How the nodes are linked:
v: qc->jt, cq->cr, jt->jd, gm->pn, md->cn, pb->md, jd->ct, sb->qb, zp->jj, pp->dd, zb->hh, cz->sm, rj->tt, dl->zf, ch->dr, ql->pc, dn->qp, dz->rc, pm->nr, ct->cz, qf->ch, ms->pq, zf->cq, lz->pm, jj->bt, dd->dn, pn->tl, gj->sr, nb->ph, qb->dg, bd->lm, nr->dl, dg->hm, cn->fd, jm->qd, bz->dj, hh->fm, bt->sd, qp->rm, sd->jm, ph->sb, pc->ms, dj->dz, mb->pp, tt->bs, cr->jg, jg->qc, fm->ql, dq->cc, fd->pj, pj->qf, pq->pb, tl->gj, lm->zp, hm->mb, bs->zb, qd->nb, cc->bd, sm->rj, rm->bz, rc->gm, dr->dq, sr->lz
s: qc->dj, cq->qp, jt->dz, gm->nb, md->jt, pb->qc, jd->rc, sb->pj, zp->ql, pp->cc, zb->pm, cz->pn, rj->gj, dl->dd, ch->rj, ql->zf, dn->lm, dz->jm, pm->mb, ct->gm, qf->sm, ms->cr, zf->dn, lz->hm, jj->pc, dd->bd, pn->ph, gj->qb, nb->cn, qb->qf, bd->hh, nr->pp, dg->ch, cn->jd, jm->pb, bz->bt, hh->nr, bt->ms, qp->zp, sd->pq, ph->fd, pc->cq, dj->sd, mb->dq, tt->sr, cr->rm, jg->bz, fm->dl, dq->bs, fd->ct, pj->cz, pq->jg, tl->sb, lm->fm, hm->dr, bs->lz, qd->md, cc->zb, sm->tl, rm->jj, rc->qd, dr->tt, sr->dg
b: qc->jg, cq->zf, jt->qc, gm->rc, md->pb, pb->pq, jd->jt, sb->ph, zp->lm, pp->mb, zb->bs, cz->ct, rj->sm, dl->nr, ch->qf, ql->fm, dn->dd, dz->dj, pm->lz, ct->jd, qf->pj, ms->pc, zf->dl, lz->sr, jj->zp, dd->pp, pn->gm, gj->tl, nb->qd, qb->sb, bd->cc, nr->pm, dg->qb, cn->md, jm->sd, bz->rm, hh->zb, bt->jj, qp->dn, sd->bt, ph->nb, pc->ql, dj->bz, mb->hm, tt->rj, cr->cq, jg->cr, fm->hh, dq->dr, fd->cn, pj->fd, pq->ms, tl->pn, lm->bd, hm->dg, bs->tt, qd->jm, cc->dq, sm->cz, rm->qp, rc->dz, dr->ch, sr->gj
x: qc->pb, cq->pc, jt->md, gm->ct, md->qd, pb->jm, jd->cn, sb->tl, zp->qp, pp->nr, zb->cc, cz->pj, rj->ch, dl->fm, ch->dg, ql->zp, dn->zf, dz->jt, pm->zb, ct->fd, qf->qb, ms->bt, zf->ql, lz->bs, jj->rm, dd->dl, pn->cz, gj->rj, nb->gm, qb->gj, bd->dd, nr->hh, dg->sr, cn->nb, jm->dz, bz->jg, hh->bd, bt->bz, qp->cq, sd->dj, ph->pn, pc->jj, dj->qc, mb->pm, tt->dr, cr->ms, jg->pq, fm->lm, dq->mb, fd->ph, pj->sb, pq->sd, tl->sm, lm->dn, hm->lz, bs->dq, qd->rc, cc->pp, sm->qf, rm->cr, rc->jd, dr->hm, sr->tt
c: qc->rc, cq->bz, jt->gm, gm->sb, md->ct, pb->jd, jd->pn, sb->ch, zp->ms, pp->lm, zb->dl, cz->gj, rj->lz, dl->qp, ch->bs, ql->cr, dn->jj, dz->nb, pm->dd, ct->tl, qf->tt, ms->qc, zf->rm, lz->pp, jj->pq, dd->zp, pn->qb, gj->hm, nb->pj, qb->dr, bd->ql, nr->dn, dg->dq, cn->cz, jm->cn, bz->jm, hh->zf, bt->pb, qp->bt, sd->md, ph->qf, pc->jg, dj->qd, mb->bd, tt->pm, cr->dj, jg->dz, fm->cq, dq->hh, fd->sm, pj->rj, pq->jt, tl->dg, lm->pc, hm->cc, bs->nr, qd->fd, cc->fm, sm->sr, rm->sd, rc->ph, dr->zb, sr->mb

In the rows, zero is written as 63.

The rows follow the links: the fewer symbols apart two nodes are, the more alike their rows tend to be.

Each row is also shifted at random along 3 hidden directions that mean nothing.

Some nodes, each with a row of numbers:
dg ->   50    54    66    44    48    59    62    67    71    90    57    65    38    61    42    44    53    65    78    65    75    62    71    70    57    71
tl ->   57    78    62    70    85    55    65    46    62    90    72    51    54    46    66    61    40    73    79    41    66    78    64    82    70    63
qp ->   47    56    49    54    66    78    85    62    62    39    64    71    72    60    90    74    75    49    48    46    42    56    66    60    63    49
bz ->  105    57    59    75    45    52    35    86    46    27    56    65    69    92    61    56    75    55    65    79    58    70    48    40    47    71
dd ->   45    50    66    54    45    64    59    60    69    68    37    58    78    56    79    48    83    64    49    73    47    50    56    75    66    47
lm ->   63    33    68    57    55    84    61    79    68    58    34    77    84    65    51    67    87    57    49    78    39    52    84    70    72    56
ch ->   30    58    72    45    57    55    64    47    76    91    60    64    39    57    45    44    51    72    73    72    75    62    86    71    51    61
pn ->   64    74    66    85    75    53    55    67    59    74    72    59    60    79    41    69    35    69    75    66    80    80    77    57    61    80
fd ->   30    77    69    84    76    52    56    44    61    69    81    66    67    51    34    75    53    76    63    66    80    76    91    57    84    64
qf ->   75    76    65    56    82    62    61    48    68    96    70    54    57    26    54    60    49    78    75    47    65    67    60    86    83    59
pj ->   80    70    58    79    82    56    59    69    56    84    75    54    55    62    51    66    34    65    86    41    72    84    50    68    67    80
zp ->   34    55    61    59    57    69    91    62    63    46    58    62    58    90    96    67    72    42    53    60    53    50    51    58    28    59
mb ->   55    50    64    56    66    70    86    64    86    92    55    54    78    67    66    52    41    51    40    73    72    54    65    66    59    60
jd ->   73    86    61    64    50    48    53    60    51    45    81    75    38    79    65    70    63    81    75    64    71    69    92    51    57    53
ct ->   15    85    71    80    65    49    55    39    60    68    82    68    64    54    47    77    62    84    59    75    85    76    96    53    77    56
qc ->   62    81    75    83    83    66    56    52    46    42    72    57    62    66    74    90    85    70    71    62    57    59    40    66    58    68
md ->   69    75    61    57    85    64    63    42    50    43    89    72    35    47    51    76    70    55    80    44    63    69    54    53    50    71
bt ->   67    59    61    73    55    47    47    58    51    25    68    59    70    69    66    57    82    47    57    74    62    67    37    36    46    72
jg ->   66    65    63    83    52    50    41    68    43    28    55    61    68    97    75    62    76    59    65    77    54    74    59    49    39    65
pc ->   75    59    49    53    65    75    77    61    61    34    71    70    82    41    83    76    79    57    38    47    43    53    59    56    80    49
pm ->   38    47    59    56    77    70    85    47    83    86    62    51    79    41    64    43    43    40    41    53    62    62    52    67    63    66

Complete each set of four: the symbols that take the first to the second take the third to the fourth, perhaps in another order.
Answers are names.
  42    34    67    57    63    80    71    67    69    53    43    69    72    67    60    69    85    45    53    70    46    53    63    65    53    63
:   67    59    47    50    70    76    82    62    63    37    75    66    74    38    86    76    79    45    46    35    48    54    30    60    76    59
::   93    75    59    60    86    65    61    60    61    89    72    55    55    25    54    63    42    75    78    35    62    70    53    86    94    65
: ch

  97    74    62    56    78    63    58    58    50    39    83    69    38    60    50    74    69    57    80    55    62    67    52    53    49    76
:   46    68    61    85    70    51    50    57    42    30    69    53    65    65    75    71    83    54    74    51    53    75    24    56    59    72
::   81    69    62    85    68    59    40    78    42    35    60    67    74    74    71    83    79    69    72    61    44    74    56    62    73    60
: jj

  85    51    43    53    70    84    78    74    60    31    68    75    84    43    84    78    75    54    44    38    39    58    62    59    87    49
:   65    44    65    52    47    69    57    74    69    68    39    56    79    49    75    52    84    62    56    70    50    50    41    75    72    55
::   89    74    71    60    83    62    63    53    51    46    80    69    38    72    54    82    71    62    75    64    68    62    55    52    37    79
: bz

  49    88    60    69    58    50    54    50    50    50    86    70    45    48    61    72    64    81    75    55    75    74    80    57    78    51
:   37    96    73    71    59    41    59    45    56    61    90    50    48    62    58    73    63    76    71    65   100    63    37    47    64    73
::   65    65    76    45    52    59    55    59    73    96    53    69    45    68    43    45    52    77    75    84    77    56    95    69    54    57
: dg

  64    35    56    59    56    88    71    83    58    45    39    86    77    84    69    71    73    54    47    65    29    56   114    62    60    46
:   92    78    72    80    80    67    49    66    45    45    63    62    67    72    66    92    84    74    69    65    52    65    52    62    66    69
::   99    74    73    73    89    70    52    61    49    46    68    73    64    74    54    95    80    74    68    75    54    62    80    58    56    68
: pj

  30    41    50    59    74    67    80    43    82    80    61    58    83    34    61    38    42    43    39    54    53    67    69    68    64    59
:   66    53    62    60    70    74    82    67    83    89    57    55    80    60    62    53    41    52    42    64    70    54    57    64    66    66
::  100    54    52    61    61    64    53    66    58    28    68    69    84    47    60    66    80    54    44    69    54    62    54    39    75    61
: jj

  62    69    59    86    74    62    45    66    43    33    64    66    75    61    72    83    81    67    72    51    44    74    50    66    76    61
:   71    81    78    84    74    61    53    61    48    44    60    64    64    88    72    89    79    78    67    78    57    61    69    67    50    62
::   46    76    66    87    87    63    53    51    45    37    73    61    75    51    69    89    89    67    69    50    45    73    47    70    79    63
: pb

  61    52    55    80    62    55    42    61    48    22    66    72    81    55    56    64    77    54    58    59    44    78    67    49    72    60
:   80    71    60    57    84    61    59    50    47    39    86    76    43    47    47    78    68    58    77    48    57    71    73    55    60    71
::   58    63    56    65    62    66    64    44    63    28    71    74    86    53    72    67    78    63    28    76    47    59    89    46    70    42
: pb

  69    38    70    55    57    78    66    80    69    61    43    58    67    68    61    66    85    42    56    72    57    42    20    59    52    80
:   55    53    59    72    60    54    53    49    58    26    66    69    80    53    61    59    78    54    42    76    53    68    70    41    60    57
::   31    58    59    57    54    72    82    73    73    91    59    55    58    58    66    62    47    64    65    46    81    59    47    75    80    63
: bd

  66    68    62    87    59    54    44    71    43    33    58    60    71    85    76    70    81    64    71    66    51    74    58    56    55    63
:   71    62    52    58    58    71    75    61    64    36    67    72    81    57    87    74    78    60    38    60    48    54    70    57    70    45
::   28    62    65    59    57    69    88    64    84    95    57    54    72    72    74    57    46    67    46    69    79    52    71    71    69    56
: rj

  92    89    65    67    51    51    51    74    53    63    87    55    47    65    48    76    64    75    78    63    99    60    30    45    74    81
:   49    80    68    82    71    52    52    56    57    69    77    65    63    64    35    76    51    78    66    73    84    75    87    52    80    68
::   58    48    55    56    45    58    65    60    73    73    39    55    73    78    84    26    47    51    48    72    49    63    77    71    44    50
: hh

  54    44    58    55    61    79    78    79    60    48    53    67    65    84    78    69    76    40    59    59    47    53    53    60    45    64
:   77    68    63    82    61    53    41    75    42    32    61    59    70    81    70    72    80    57    74    62    53    74    38    52    57    70
::   50    56    60    55    52    75    82    84    75    94    59    61    70    59    68    66    46    66    58    56    75    54    62    74    86    58
: dl

  51    82    71    82    87    64    59    50    47    44    71    58    68    56    71    92    88    71    66    58    52    67    47    66    64    64
:  113    73    72    64    84    69    55    66    49    48    73    71    48    76    51    88    73    66    74    71    60    62    61    51    46    76
::   63    56    59    47    40    62    70    90    68    90    56    52    38    73    55    51    46    55    85    51    87    56    26    67    62    80
: lz

  52    50    65    55    43    67    55    67    71    67    33    60    80    60    75    48    81    70    49    81    47    51    65    77    69    45
:   44    54    59    77    59    54    45    47    53    27    62    73    83    64    58    58    79    58    45    77    45    75    90    48    62    51
::   84    75    54    61    72    61    57    56    47    43    82    79    40    58    53    75    63    70    77    49    58    74    87    55    58    62
: qf

  83    74    59    57    68    59    56    56    48    42    80    83    44    64    51    76    66    69    77    53    55    76    99    55    60    60
:   62    85    49    64    70    53    58    56    52    51   101    60    50    14    46    81    64    72    78    29    83    72    26    58   104    71
::   88    73    60    78    78    62    56    69    60    86    65    61    59    69    59    61    33    76    83    48    65    81    79    77    72    68
: qb

